Here is a tiny trained network, its code and every weight. The questions are about switching its units off for an input and a target symbol, where a switched-off unit gives its printed mean instead of its output.

import numpy as np


def w(rows, s, z=0):
    codes = np.array(rows[::2]) - 128.0
    scale = np.full(codes.shape[1], s)
    scale[-1] = z or s
    return codes * scale


def f(y):
    return y / 2 * (1 + np.tanh(0.7978845608 * (y + 0.044715 * y**3)))


def softmax(a):
    e = np.exp(a - a.max(-1, keepdims=True))
    return e / e.sum(-1, keepdims=True)


def log_softmax(a):
    a = a - a.max(-1, keepdims=True)
    return a - np.log(np.exp(a).sum(-1, keepdims=True))


def net(x, mask):
    ids = ['αβδεηλμπτφω'.index(c) for c in x.split()]
    T = len(ids)
    res = E[ids] + P[:T]
    u = 0
    for l in range(2):
        r = res
        for j in range(2):
            rows = slice(2 * j, 2 * j + 2)
            q, k, v = (r @ M[l][rows].T for M in (Q, K, V))
            z = softmax(np.where(np.tri(T) > 0, q @ k.T / 2**0.5, -1e9)) @ v
            o = O[l][rows]
            res = res + np.where(mask[u + j], z, o[:, -1]) @ o[:, :-1]
        u += 2
        y = f(res @ A[l][:, :-1].T + A[l][:, -1])
        res = res + np.where(mask[u : u + 4], y, B[l][:, -1]) @ B[l][:, :-1]
        u += 4
    return log_softmax(res[-1] @ U[:, :-1].T + U[:, -1])


Q, K, V, O, A, B = {}, {}, {}, {}, {}, {}
E = w([
[96,106,221],'α',
[89,134,124],'β',
[105,108,123],'δ',
[144,15,127],'ε',
[129,178,156],'η',
[136,111,77],'λ',
[44,113,5],'μ',
[149,192,175],'π',
[65,26,49],'τ',
[76,30,217],'φ',
[71,223,62],'ω',
],0.02)
P = w([
[2,99,217],'0',
[131,78,132],'1',
[131,90,125],'2',
[134,92,129],'3',
[136,92,125],'4',
[142,99,124],'5',
[137,100,125],'6',
[138,103,127],'7',
[146,107,121],'8',
[144,103,121],'9',
[147,108,117],'10',
[147,109,122],'11',
[153,106,114],'12',
[151,108,118],'13',
],0.0073)
Q[0] = w([
[39,109,73],'L0H0',
[31,14,253],'L0H0',
[52,94,178],'L0H1',
[83,79,223],'L0H1',
],0.0064)
K[0] = w([
[131,106,5],'L0H0',
[63,122,144],'L0H0',
[99,62,115],'L0H1',
[87,77,196],'L0H1',
],0.014)
V[0] = w([
[6,172,195],'L0H0',
[2,142,166],'L0H0',
[162,177,139],'L0H1',
[79,123,147],'L0H1',
],0.0069)
O[0] = w([
[235,60,157,241],'L0H0',
[230,223,71,255],'L0H0',
[95,224,195,57],'L0H1',
[111,253,67,191],'L0H1',
],0.0061,0.0064)
A[0] = w([
[99,249,126,160],'L0N0',
[95,6,246,234],'L0N1',
[152,96,205,5],'L0N2',
[170,187,168,119],'L0N3',
],0.013,0.0019)
B[0] = w([
[72,252,102,144],'L0N0',
[81,203,100,247],'L0N1',
[158,197,197,186],'L0N2',
[165,24,255,160],'L0N3',
],0.0091,0.011)
Q[1] = w([
[84,175,35],'L1H0',
[219,250,73],'L1H0',
[190,197,31],'L1H1',
[247,74,68],'L1H1',
],0.012)
K[1] = w([
[140,161,4],'L1H0',
[102,166,138],'L1H0',
[134,152,59],'L1H1',
[219,138,108],'L1H1',
],0.013)
V[1] = w([
[139,61,140],'L1H0',
[44,145,147],'L1H0',
[124,144,158],'L1H1',
[251,122,93],'L1H1',
],0.012)
O[1] = w([
[134,76,254,1],'L1H0',
[93,254,129,191],'L1H0',
[199,185,124,163],'L1H1',
[204,115,229,110],'L1H1',
],0.0067,0.0073)
A[1] = w([
[200,2,95,148],'L1N0',
[122,34,127,81],'L1N1',
[66,130,67,1],'L1N2',
[115,133,161,71],'L1N3',
],0.014,0.0054)
B[1] = w([
[112,91,74,214],'L1N0',
[10,192,79,158],'L1N1',
[197,51,178,252],'L1N2',
[171,110,106,135],'L1N3',
],0.011)
U = w([
[224,80,185,47],'α',
[136,98,140,157],'β',
[146,99,156,100],'δ',
[185,6,137,88],'ε',
[142,126,79,254],'η',
[80,139,72,122],'λ',
[140,97,163,117],'μ',
[158,106,140,71],'π',
[132,132,115,208],'τ',
[106,192,103,136],'φ',
[222,157,61,36],'ω',
],0.011,0.0081)

Each question gives the input, a string of symbols that net reads in full, and the target symbol t.
The units are the heads (2 rows each of Q, K, V and O) and the neurons (one row each of A and B). Each row of codes is followed by its name. A weight is (code - 128) times the scale printed after its matrix; where a second scale follows, it is the last column's (O, A, B and U).
mask holds one flag per unit, layer by layer, with each layer's heads first. A switched-off unit (its flag False) gives its mean, the last column of its rows in O or B, instead of its output. The means were averaged over made-up inputs and are rounded, as every weight is.
A unit's drop is (log p(t) with every unit on - log p(t) with that unit switched off) / (log p(t) with every unit on - log p(t) with every unit switched off).
The circuit of an input: a set's keep is (log p(t) with only the set's units on - log p(t) with every unit switched off) / (log p(t) with every unit on - log p(t) with every unit switched off). Starting from all 12 units, units are removed one at a time, each time the one whose removal leaves the highest keep (on an exact tie, the one counted first), for as long as the keep stays at least 0.8.
units of the circuit, in order: the units of the circuit, biggest drop first
k most important neurons: the k neurons with the biggest drops, biggest first
top k neurons in layer l: the k neurons of layer l with the biggest drops, biggest first
which heads matter: for each layer, one digit per head in row order, 1 if its drop is at least 0.15 and else 0, layers parted by /
drop of u: that unit's drop, to one decimal
input α λ η ω δ μ β, target ω: which heads matter => 10 / 10
input φ α α α α α β η, target ε: units of the circuit, in order => L0H0, L0N3, L1H0
input φ α α α δ λ, target λ: 2 most important neurons => L1N1, L0N2
input τ α α α λ β ε α ε α α π, target α: 4 most important neurons => L0N3, L0N0, L0N1, L1N1
input λ ε φ α α τ δ φ η ω α φ φ ε, target ω: 4 most important neurons => L0N1, L0N3, L0N0, L1N2
input α ε μ α α ω π α α α β, target ω: units of the circuit, in order => L0N0, L1H0, L1N2
input α β λ β ω π η, target α: 3 most important neurons => L0N3, L0N1, L0N0
input μ λ ε ω α δ π δ φ π λ λ τ, target λ: which heads matter => 00 / 10
input φ α φ α β α δ μ, target ε: units of the circuit, in order => L1N2, L1H1
input α φ η φ ω α α η α α α φ α, target α: 2 most important neurons => L0N3, L0N0
input φ α η, target ε: top neuron in layer 1 => L1N0
input α λ λ α π ε α α, target α: units of the circuit, in order => L0H0, L0N3, L1H1
input λ φ λ α α, target φ: 4 most important neurons => L0N1, L1N2, L0N2, L1N0
input α φ φ α α α α λ λ α φ μ τ, target λ: 4 most important neurons => L0N1, L1N1, L0N0, L0N2
input β λ α α ε δ α α α λ β λ, target λ: top 2 neurons in layer 0 => L0N1, L0N2
input μ λ ε λ α η μ, target ε: top 2 neurons in layer 0 => L0N3, L0N2
input α δ α η α η λ α λ α α ε π, target α: which heads matter => 10 / 00
input ω α φ ε α φ ε, target ω: 4 most important neurons => L0N1, L0N3, L0N0, L1N1
input φ μ α α ω α α λ λ α, target ε: top 2 neurons in layer 0 => L0N3, L0N1
input α τ λ μ α π α η ω, target ω: drop of L0N3 => 0.0
input φ α λ α μ λ α φ α, target ε: drop of L1H0 => 1.0
input α α α α φ η, target α: drop of L0N3 => 0.8
